Here is a tiny trained network, its code and every weight. The questions are about switching its units off for an input and a class, where a switched-off unit gives its printed mean instead of its output.

import numpy as np


def w(rows, s, z=0):
    codes = np.array(rows[::2]) - 128.0
    scale = np.full(codes.shape[1], s)
    scale[-1] = z or s
    return codes * scale


def norm(h):
    return h / np.sqrt((h * h).mean(-1, keepdims=True) + 1e-5)


def f(y):
    return y / 2 * (1 + np.tanh(0.7978845608 * (y + 0.044715 * y**3)))


def log_softmax(a):
    a = a - a.max(-1, keepdims=True)
    return a - np.log(np.exp(a).sum(-1, keepdims=True))


def net(x, mask):
    res = np.array(x, float).reshape(1, 3) / 4 @ E
    u = 0
    for l in range(2):
        y = f(norm(res) @ A[l][:, :-1].T + A[l][:, -1])
        res = res + np.where(mask[u : u + 11], y, B[l][:, -1]) @ B[l][:, :-1]
        u += 11
    return log_softmax(norm(res)[-1] @ U[:, :-1].T + U[:, -1])


A, B = {}, {}
E = w([
[53,11,127],'x0',
[96,140,247],'x1',
[131,129,128],'x2',
],0.0011)
A[0] = w([
[133,125,128,128],'L0N0',
[138,111,135,105],'L0N1',
[67,28,3,1],'L0N2',
[238,198,29,88],'L0N3',
[116,60,176,100],'L0N4',
[120,162,205,147],'L0N5',
[127,129,128,128],'L0N6',
[138,243,203,96],'L0N7',
[137,118,134,114],'L0N8',
[114,138,124,127],'L0N9',
[142,116,136,128],'L0N10',
],0.0039,0.0018)
B[0] = w([
[127,128,126,128],'L0N0',
[123,124,124,114],'L0N1',
[249,131,124,209],'L0N2',
[3,137,117,254],'L0N3',
[66,120,110,157],'L0N4',
[154,136,170,187],'L0N5',
[128,128,129,128],'L0N6',
[208,138,110,217],'L0N7',
[121,121,124,119],'L0N8',
[135,132,140,127],'L0N9',
[121,134,114,128],'L0N10',
],0.0037,0.0013)
A[1] = w([
[127,91,92,105],'L1N0',
[16,208,42,116],'L1N1',
[22,51,253,5],'L1N2',
[128,108,90,75],'L1N3',
[208,62,35,67],'L1N4',
[115,79,186,81],'L1N5',
[225,57,177,115],'L1N6',
[5,44,34,108],'L1N7',
[122,132,127,133],'L1N8',
[197,193,191,78],'L1N9',
[201,182,40,119],'L1N10',
],0.0042,0.0026)
B[1] = w([
[162,125,149,117],'L1N0',
[40,113,60,249],'L1N1',
[89,37,177,187],'L1N2',
[134,140,164,88],'L1N3',
[175,58,121,161],'L1N4',
[85,115,143,119],'L1N5',
[74,185,66,206],'L1N6',
[170,252,168,239],'L1N7',
[129,122,120,133],'L1N8',
[208,196,143,149],'L1N9',
[83,61,222,193],'L1N10',
],0.0037,0.0013)
U = w([
[17,190,59,214],'0',
[252,29,78,210],'1',
[139,124,125,39],'2',
[139,123,125,15],'3',
[139,121,123,2],'4',
[137,121,123,31],'5',
[244,218,171,216],'6',
[50,57,202,209],'7',
],0.013,0.0068)

Each question gives the input, the list of numbers given to net, and the class t.
The units are the neurons (one row each of A and B). Each row of codes is followed by its name. A weight is (code - 128) times the scale printed after its matrix; where a second scale follows, it is the last column's (A, B and U).
mask holds one flag per neuron, layer by layer. A switched-off neuron (its flag False) gives its mean, the last column of its row in B, instead of its output. The means were averaged over made-up inputs and are rounded, as every weight is.
A unit's drop is (log p(t) with every unit on - log p(t) with that unit switched off) / (log p(t) with every unit on - log p(t) with every unit switched off).
k most important neurons: the k neurons with the biggest drops, biggest first
top k neurons in layer l: the k neurons of layer l with the biggest drops, biggest first
drop of u: that unit's drop, to one decimal
input [0,7,5], class 6: 4 most important neurons	L0N3, L0N7, L1N9, L1N1
input [-1,7,8], class 6: top 2 neurons in layer 0	L0N3, L0N7
input [0,4,-1], class 6: 3 most important neurons	L0N3, L0N7, L1N1
input [0,6,-2], class 6: top 3 neurons in layer 1	L1N9, L1N1, L1N10
input [0,6,-3], class 6: top 2 neurons in layer 1	L1N9, L1N1
input [4,0,8], class 1: 3 most important neurons	L0N3, L0N2, L1N4
input [2,-6,-3], class 1: most important neuron	L0N2
input [6,0,6], class 1: 2 most important neurons	L0N3, L0N2
input [-1,6,1], class 6: 2 most important neurons	L0N3, L0N7
input [-1,6,-2], class 6: drop of L1N2	0.0
input [-1,6,4], class 6: drop of L0N3	0.3
input [-6,-8,-1], class 0: drop of L0N3	1.0
input [-8,-4,-8], class 0: drop of L0N3	1.8
input [1,-2,-5], class 1: top neuron in layer 0	L0N2
